Here is a tiny trained network, its code and every weight. The questions are about switching its units off for an input and a target symbol, where a switched-off unit gives its printed mean instead of its output.

import numpy as np


def w(rows, s, z=0):
    codes = np.array(rows[::2]) - 128.0
    scale = np.full(codes.shape[1], s)
    scale[-1] = z or s
    return codes * scale


def f(y):
    return y / 2 * (1 + np.tanh(0.7978845608 * (y + 0.044715 * y**3)))


def softmax(a):
    e = np.exp(a - a.max(-1, keepdims=True))
    return e / e.sum(-1, keepdims=True)


def log_softmax(a):
    a = a - a.max(-1, keepdims=True)
    return a - np.log(np.exp(a).sum(-1, keepdims=True))


def net(x, mask):
    ids = ['ΘΠΦΨαβγδεζηλμστ'.index(c) for c in x.split()]
    T = len(ids)
    res = E[ids] + P[:T]
    u = 0
    for l in range(2):
        r = res
        for j in range(3):
            rows = slice(2 * j, 2 * j + 2)
            q, k, v = (r @ M[l][rows].T for M in (Q, K, V))
            z = softmax(np.where(np.tri(T) > 0, q @ k.T / 2**0.5, -1e9)) @ v
            o = O[l][rows]
            res = res + np.where(mask[u + j], z, o[:, -1]) @ o[:, :-1]
        u += 3
        y = f(res @ A[l][:, :-1].T + A[l][:, -1])
        res = res + np.where(mask[u : u + 12], y, B[l][:, -1]) @ B[l][:, :-1]
        u += 12
    return log_softmax(res[-1] @ U[:, :-1].T + U[:, -1])


Q, K, V, O, A, B = {}, {}, {}, {}, {}, {}
E = w([
[253,178,199],'Θ',
[170,217,228],'Π',
[126,178,208],'Φ',
[140,182,91],'Ψ',
[147,107,69],'α',
[147,113,80],'β',
[179,56,233],'γ',
[141,90,102],'δ',
[81,220,100],'ε',
[126,113,147],'ζ',
[149,118,80],'η',
[154,111,70],'λ',
[61,177,47],'μ',
[128,98,114],'σ',
[113,85,44],'τ',
],0.0058)
P = w([
[253,220,23],'0',
[58,80,138],'1',
[185,164,177],'2',
[68,83,126],'3',
[166,196,192],'4',
[71,86,122],'5',
[159,199,195],'6',
[76,84,122],'7',
[154,206,194],'8',
[76,85,122],'9',
[152,210,191],'10',
[75,86,122],'11',
],0.0064)
Q[0] = w([
[2,122,39],'0.h0',
[40,70,14],'0.h0',
[237,193,117],'0.h1',
[227,157,116],'0.h1',
[72,46,169],'0.h2',
[219,150,188],'0.h2',
],0.0052)
K[0] = w([
[105,169,14],'0.h0',
[104,95,2],'0.h0',
[218,135,60],'0.h1',
[214,144,62],'0.h1',
[126,52,193],'0.h2',
[98,129,49],'0.h2',
],0.0057)
V[0] = w([
[181,129,181],'0.h0',
[201,166,154],'0.h0',
[9,70,172],'0.h1',
[3,127,206],'0.h1',
[9,47,150],'0.h2',
[244,189,64],'0.h2',
],0.0044)
O[0] = w([
[204,138,170,116],'0.h0',
[201,171,128,165],'0.h0',
[48,103,253,32],'0.h1',
[3,76,211,48],'0.h1',
[55,123,224,20],'0.h2',
[206,156,60,246],'0.h2',
],0.0044,0.0012)
A[0] = w([
[218,211,79,221],'0.n0',
[241,225,84,253],'0.n1',
[57,44,77,132],'0.n2',
[213,209,176,24],'0.n3',
[37,99,88,115],'0.n4',
[8,125,143,179],'0.n5',
[102,153,206,249],'0.n6',
[101,3,169,181],'0.n7',
[47,109,93,71],'0.n8',
[173,223,222,22],'0.n9',
[31,103,68,118],'0.n10',
[20,85,46,147],'0.n11',
],0.0065,0.0047)
B[0] = w([
[192,210,52,224],'0.n0',
[212,253,44,253],'0.n1',
[26,33,66,139],'0.n2',
[44,58,18,124],'0.n3',
[9,114,78,133],'0.n4',
[23,146,180,158],'0.n5',
[125,178,247,188],'0.n6',
[121,38,209,147],'0.n7',
[20,110,26,118],'0.n8',
[109,66,13,118],'0.n9',
[13,127,51,137],'0.n10',
[3,106,43,154],'0.n11',
],0.0055,0.0062)
Q[1] = w([
[109,244,126],'1.h0',
[124,10,148],'1.h0',
[105,147,178],'1.h1',
[108,103,8],'1.h1',
[255,106,191],'1.h2',
[28,141,85],'1.h2',
],0.0056)
K[1] = w([
[23,73,182],'1.h0',
[233,211,73],'1.h0',
[153,181,95],'1.h1',
[59,32,151],'1.h1',
[18,2,162],'1.h2',
[228,204,51],'1.h2',
],0.0064)
V[1] = w([
[254,230,33],'1.h0',
[225,137,110],'1.h0',
[179,217,23],'1.h1',
[72,91,67],'1.h1',
[239,205,32],'1.h2',
[223,192,103],'1.h2',
],0.0043)
O[1] = w([
[178,35,189,208],'1.h0',
[196,42,128,152],'1.h0',
[171,162,252,223],'1.h1',
[51,66,177,119],'1.h1',
[17,103,151,252],'1.h2',
[11,102,119,205],'1.h2',
],0.0036,0.02)
A[1] = w([
[80,71,16,127],'1.n0',
[103,128,145,2],'1.n1',
[90,74,24,129],'1.n2',
[12,158,204,215],'1.n3',
[106,63,90,121],'1.n4',
[73,68,16,114],'1.n5',
[125,94,99,89],'1.n6',
[170,214,83,52],'1.n7',
[207,187,211,227],'1.n8',
[80,70,2,154],'1.n9',
[60,147,102,108],'1.n10',
[116,68,113,120],'1.n11',
],0.006,0.0051)
B[1] = w([
[215,91,26,171],'1.n0',
[9,49,56,123],'1.n1',
[188,107,22,162],'1.n2',
[15,227,183,241],'1.n3',
[183,28,65,157],'1.n4',
[227,100,49,177],'1.n5',
[122,43,20,125],'1.n6',
[111,28,148,174],'1.n7',
[218,172,51,248],'1.n8',
[192,118,17,174],'1.n9',
[38,208,68,162],'1.n10',
[145,3,58,150],'1.n11',
],0.0053,0.013)
U = w([
[221,160,41,239],'Θ',
[141,188,132,243],'Π',
[92,193,219,194],'Φ',
[81,185,149,157],'Ψ',
[128,87,105,140],'α',
[117,99,123,141],'β',
[185,41,189,109],'γ',
[118,71,149,147],'δ',
[42,193,150,16],'ε',
[80,101,212,142],'ζ',
[112,108,129,129],'η',
[123,102,109,116],'λ',
[101,165,3,2],'μ',
[99,73,172,174],'σ',
[191,33,37,9],'τ',
],0.0053,0.0051)

Each question gives the input, a string of symbols that net reads in full, and the target symbol t.
The units are the heads (2 rows each of Q, K, V and O) and the neurons (one row each of A and B). Each row of codes is followed by its name. A weight is (code - 128) times the scale printed after its matrix; where a second scale follows, it is the last column's (O, A, B and U).
mask holds one flag per unit, layer by layer, with each layer's heads first. A switched-off unit (its flag False) gives its mean, the last column of its rows in O or B, instead of its output. The means were averaged over made-up inputs and are rounded, as every weight is.
A unit's drop is (log p(t) with every unit on - log p(t) with that unit switched off) / (log p(t) with every unit on - log p(t) with every unit switched off).
The circuit of an input: a set's keep is (log p(t) with only the set's units on - log p(t) with every unit switched off) / (log p(t) with every unit on - log p(t) with every unit switched off). Starting from the 12 units with the biggest drops (on a tie, the unit counted first), units are removed one at a time, each time the one whose removal leaves the highest keep (on an exact tie, the one counted first), for as long as the keep stays at least 0.8.
circuit, biggest first: the units of the circuit, biggest drop first
unit that matters most: the unit with the biggest drop
top k neurons: the k neurons with the biggest drops, biggest first
k most important neurons of layer l: the k neurons of layer l with the biggest drops, biggest first
which heads matter: for each layer, one digit per head in row order, 1 if its drop is at least 0.15 and else 0, layers parted by /
drop when u is switched off: that unit's drop, to one decimal
input ε γ Φ, target Θ: circuit, biggest first	1.h2, 1.n8, 1.n3, 0.n1
input σ τ γ τ Π μ Φ, target Θ: circuit, biggest first	1.h2, 1.n3, 0.n1
input τ ε τ λ Ψ, target Θ: circuit, biggest first	1.h2, 1.n3, 0.n1
input μ τ τ τ, target τ: which heads matter	000 / 110
input σ β γ Θ, target Θ: top 2 neurons	1.n3, 1.n8
input τ τ ε, target Θ: circuit, biggest first	1.h2, 1.n3, 0.n1, 0.h1
input ε γ Φ Φ ζ, target Θ: top neuron	1.n8
input Θ σ μ δ ζ τ η, target Θ: circuit, biggest first	1.h2, 1.n3, 0.n1
input δ μ ζ, target Θ: circuit, biggest first	1.h2, 1.n3, 0.n1, 0.h1
input ε τ β μ γ, target Θ: circuit, biggest first	1.h2, 1.n8, 1.n3
input ζ τ γ τ ε, target Θ: 2 most important neurons of layer 0	0.n1, 0.n11
input Θ μ ζ μ σ, target Θ: top 2 neurons	1.n8, 1.n3
input α β σ, target Θ: which heads matter	000 / 001
input Φ Ψ μ μ τ Ψ μ μ Ψ γ, target γ: top 4 neurons	0.n1, 0.n0, 0.n7, 1.n3
input τ μ τ ζ τ Φ Φ μ μ, target Φ: unit that matters most	0.h1
input β μ λ μ δ, target Θ: top 2 neurons	1.n3, 1.n8
input ζ λ γ μ, target μ: 2 most important neurons of layer 0	0.n11, 0.n10
input η γ Ψ ζ Θ Θ, target Θ: drop when 1.n8 is switched off	0.2
input ζ τ γ β μ τ τ ζ, target ζ: drop when 1.n3 is switched off	0.1
input μ μ δ, target Θ: drop when 0.h1 is switched off	0.1
input ζ Φ γ γ α, target Θ: most important neuron of layer 1	1.n3
